Below is a small trained network, with its code and all its weights. Each question gives an input and a target symbol and asks what happens when units are switched off, that is, made to give their printed mean instead of their output.

import numpy as np


def w(rows, s, z=0):
    codes = np.array(rows[::2]) - 128.0
    scale = np.full(codes.shape[1], s)
    scale[-1] = z or s
    return codes * scale


def norm(h):
    return h / np.sqrt((h * h).mean(-1, keepdims=True) + 1e-5)


def f(y):
    return np.maximum(y, 0)


def softmax(a):
    e = np.exp(a - a.max(-1, keepdims=True))
    return e / e.sum(-1, keepdims=True)


def log_softmax(a):
    a = a - a.max(-1, keepdims=True)
    return a - np.log(np.exp(a).sum(-1, keepdims=True))


def net(x, mask):
    ids = ['αζηθπσ'.index(c) for c in x.split()]
    T = len(ids)
    res = E[ids] + P[:T]
    q, k, v = (norm(res) @ M[0].T for M in (Q, K, V))
    z = softmax(np.where(np.tri(T) > 0, q @ k.T / 2**0.5, -1e9)) @ v
    res = res + np.where(mask[0], z, O[0][:, -1]) @ O[0][:, :-1]
    y = f(norm(res) @ A[0][:, :-1].T + A[0][:, -1])
    res = res + np.where(mask[1:17], y, B[0][:, -1]) @ B[0][:, :-1]
    return log_softmax(norm(res)[-1] @ U[:, :-1].T + U[:, -1])


Q, K, V, O, A, B = {}, {}, {}, {}, {}, {}
E = w([
[69,23,150,74,20,187],'α',
[121,155,39,129,126,168],'ζ',
[116,250,148,105,61,152],'η',
[187,102,88,47,104,97],'θ',
[159,65,92,70,190,126],'π',
[217,113,109,115,115,63],'σ',
],0.018)
P = w([
[227,151,94,180,128,253],'0',
[232,131,111,154,113,223],'1',
[214,132,115,154,118,198],'2',
[194,140,110,139,127,182],'3',
[178,143,108,135,127,162],'4',
[162,143,109,124,137,146],'5',
[148,150,106,112,143,134],'6',
[135,153,104,102,146,120],'7',
[122,154,106,92,154,105],'8',
[102,157,104,89,154,87],'9',
[94,158,108,75,165,77],'10',
[79,157,103,57,181,68],'11',
],0.014)
Q[0] = w([
[197,253,56,86,167,144],'H0',
[25,166,146,213,134,222],'H0',
],0.013)
K[0] = w([
[72,138,134,88,155,2],'H0',
[188,112,14,146,169,92],'H0',
],0.014)
V[0] = w([
[170,255,181,152,93,79],'H0',
[164,101,153,140,200,4],'H0',
],0.0096)
O[0] = w([
[188,241,89,159,230,1,157],'H0',
[223,91,93,206,69,234,1],'H0',
],0.0088,0.0065)
A[0] = w([
[95,104,159,109,113,99,55],'N0',
[150,103,133,114,111,119,200],'N1',
[110,132,89,117,131,119,193],'N2',
[121,153,142,123,159,78,51],'N3',
[91,97,155,123,109,109,97],'N4',
[139,122,144,145,141,122,150],'N5',
[154,124,173,148,126,115,195],'N6',
[96,115,144,139,94,159,169],'N7',
[57,126,145,92,149,125,68],'N8',
[55,77,202,110,102,97,6],'N9',
[93,97,191,109,121,104,91],'N10',
[122,151,133,158,182,94,4],'N11',
[140,69,137,146,169,135,10],'N12',
[81,162,127,125,93,137,81],'N13',
[125,125,163,121,137,128,53],'N14',
[188,133,140,251,106,141,6],'N15',
],0.028,0.0037)
B[0] = w([
[81,132,94,147,115,151,203],'N0',
[94,130,177,137,146,163,183],'N1',
[130,117,209,130,121,117,201],'N2',
[139,92,116,85,176,69,214],'N3',
[40,195,105,131,61,164,191],'N4',
[127,151,115,121,110,143,140],'N5',
[121,136,113,135,91,156,150],'N6',
[121,132,111,170,176,27,164],'N7',
[151,169,161,225,81,102,233],'N8',
[23,172,82,111,50,167,251],'N9',
[65,145,45,107,96,163,215],'N10',
[128,144,154,59,161,12,183],'N11',
[89,66,27,209,202,99,137],'N12',
[134,54,120,120,162,163,170],'N13',
[106,133,111,113,146,141,140],'N14',
[252,121,66,131,32,72,217],'N15',
],0.014,0.012)
U = w([
[56,195,97,98,70,120,250],'α',
[156,202,214,234,147,105,26],'ζ',
[132,174,161,62,175,3,175],'η',
[164,87,171,2,116,185,83],'θ',
[130,37,74,162,185,112,20],'π',
[242,129,76,131,39,80,1],'σ',
],0.0062,0.00091)

Each question gives the input, a string of symbols that net reads in full, and the target symbol t.
The units are the heads (2 rows each of Q, K, V and O) and the neurons (one row each of A and B). Each row of codes is followed by its name. A weight is (code - 128) times the scale printed after its matrix; where a second scale follows, it is the last column's (O, A, B and U).
mask holds one flag per unit, heads first, then neurons. A switched-off unit (its flag False) gives its mean, the last column of its rows in O or B, instead of its output. The means were averaged over made-up inputs and are rounded, as every weight is.
A unit's drop is (log p(t) with every unit on - log p(t) with that unit switched off) / (log p(t) with every unit on - log p(t) with every unit switched off).
The circuit of an input: a set's keep is (log p(t) with only the set's units on - log p(t) with every unit switched off) / (log p(t) with every unit on - log p(t) with every unit switched off). Starting from the 12 units with the biggest drops (on a tie, the unit counted first), units are removed one at a time, each time the one whose removal leaves the highest keep (on an exact tie, the one counted first), for as long as the keep stays at least 0.8.
units of the circuit, in order: the units of the circuit, biggest drop first
unit that matters most: the unit with the biggest drop
top k neurons: the k neurons with the biggest drops, biggest first
drop of u: that unit's drop, to one decimal
input π σ σ α ζ π η, target π: unit that matters most => H0
input σ σ σ ζ π, target π: units of the circuit, in order => (N12, H0, N9)
input σ σ σ π σ σ α π θ η, target π: top 2 neurons => (N13, N9)
input ζ π π, target π: top 2 neurons => (N12, N9)
input σ θ σ σ σ η θ ζ, target θ: top 2 neurons => (N8, N15)
input σ ζ θ α η, target θ: top 2 neurons => (N8, N13)
input ζ ζ ζ η σ η π π ζ, target π: top 2 neurons => (N7, N9)
input σ θ σ σ ζ ζ ζ π α θ η, target θ: top 2 neurons => (N13, N8)
input σ σ σ σ θ, target θ: top 4 neurons => (N8, N15, N9, N1)
input α σ ζ ζ ζ η, target η: drop of H0 => 0.2
input π ζ α ζ, target ζ: drop of N9 => 0.2
input σ π σ σ σ σ σ π σ, target σ: drop of N10 => 0.0
input θ ζ ζ ζ σ σ σ ζ θ θ, target θ: drop of N15 => 0.3
input σ σ π η, target σ: top neuron => (N9)
